Below are the code and all the weights of a small trained network. Each question names an input and a class and asks about switching units off, where a switched-off unit gives its printed mean instead of its output.

import numpy as np


def w(rows, s, z=0):
    codes = np.array(rows[::2]) - 128.0
    scale = np.full(codes.shape[1], s)
    scale[-1] = z or s
    return codes * scale


def f(y):
    return np.maximum(y, 0)


def log_softmax(a):
    a = a - a.max(-1, keepdims=True)
    return a - np.log(np.exp(a).sum(-1, keepdims=True))


def net(x, mask):
    res = np.array(x, float).reshape(1, 5) / 4 @ E
    y = f(res @ A[0][:, :-1].T + A[0][:, -1])
    res = res + np.where(mask, y, B[0][:, -1]) @ B[0][:, :-1]
    return log_softmax(res[-1] @ U[:, :-1].T + U[:, -1])


A, B = {}, {}
E = w([
[122,120,108,90,106,165,182,123,97],'x0',
[31,162,130,133,143,246,147,97,77],'x1',
[97,29,59,141,103,150,204,170,150],'x2',
[159,208,104,209,130,143,141,224,165],'x3',
[124,31,102,70,94,126,125,91,31],'x4',
],0.011)
A[0] = w([
[152,183,185,117,133,145,90,74,82,120],'N0',
[51,206,138,116,122,137,27,78,127,196],'N1',
[89,42,116,189,80,146,210,173,136,231],'N2',
[163,134,126,218,91,117,122,213,249,220],'N3',
[108,168,124,66,197,191,102,107,103,36],'N4',
[115,172,113,167,158,144,105,169,111,254],'N5',
[39,150,147,208,119,191,168,172,153,169],'N6',
[138,217,170,64,184,90,93,107,77,213],'N7',
[143,49,65,72,45,122,148,86,124,180],'N8',
[74,142,113,166,89,161,180,141,141,89],'N9',
[45,93,137,117,105,192,160,145,79,247],'N10',
],0.011,0.0054)
B[0] = w([
[106,131,193,181,85,192,124,109,92,187],'N0',
[141,91,187,167,69,178,118,150,144,207],'N1',
[140,145,68,63,204,138,185,72,74,217],'N2',
[180,156,127,112,163,107,104,243,197,251],'N3',
[104,121,115,141,75,133,127,139,125,168],'N4',
[147,155,135,178,84,171,99,119,194,190],'N5',
[84,154,89,175,156,159,194,49,221,210],'N6',
[101,102,231,190,54,151,80,133,127,212],'N7',
[150,72,102,42,124,72,156,177,7,219],'N8',
[104,133,79,145,126,193,182,159,153,168],'N9',
[100,109,91,84,132,193,182,63,92,220],'N10',
],0.012,0.018)
U = w([
[73,148,234,186,56,185,74,97,104,137],'0',
[150,11,87,9,133,77,179,127,33,253],'1',
[50,162,65,161,176,212,211,74,167,10],'2',
[198,204,117,191,160,51,85,223,224,95],'3',
],0.011,0.0047)

Each question gives the input, the list of numbers given to net, and the class t.
The units are the neurons (one row each of A and B). Each row of codes is followed by its name. A weight is (code - 128) times the scale printed after its matrix; where a second scale follows, it is the last column's (A, B and U).
mask holds one flag per neuron, in row order. A switched-off neuron (its flag False) gives its mean, the last column of its row in B, instead of its output. The means were averaged over made-up inputs and are rounded, as every weight is.
A unit's drop is (log p(t) with every unit on - log p(t) with that unit switched off) / (log p(t) with every unit on - log p(t) with every unit switched off).
most important unit: the unit with the biggest drop
k most important neurons: the k neurons with the biggest drops, biggest first
drop when u is switched off: that unit's drop, to one decimal
input [1,2,-4,5,-8], class 3: most important unit	N3
input [-2,-1,7,5,-2], class 3: 2 most important neurons	[N3 N10]
input [-5,-5,7,-8,-8], class 3: 2 most important neurons	[N3 N10]
input [-8,-7,-1,1,5], class 3: 2 most important neurons	[N10 N2]
input [-3,-5,-8,-1,-8], class 0: 2 most important neurons	[N7 N0]
input [3,5,8,6,7], class 1: 3 most important neurons	[N8 N2 N0]
input [3,-7,8,0,-4], class 1: 2 most important neurons	[N2 N8]
input [-7,6,-1,4,-4], class 3: 3 most important neurons	[N3 N10 N2]
input [8,-5,-4,6,4], class 3: 2 most important neurons	[N10 N2]
input [5,-2,6,8,4], class 1: 2 most important neurons	[N8 N2]
input [6,1,-1,-2,-3], class 0: 2 most important neurons	[N2 N6]
input [7,-4,5,2,-4], class 3: drop when N10 is switched off	0.6
input [3,0,2,3,-5], class 3: drop when N10 is switched off	0.4
input [6,-1,-1,4,-1], class 3: drop when N10 is switched off	0.4
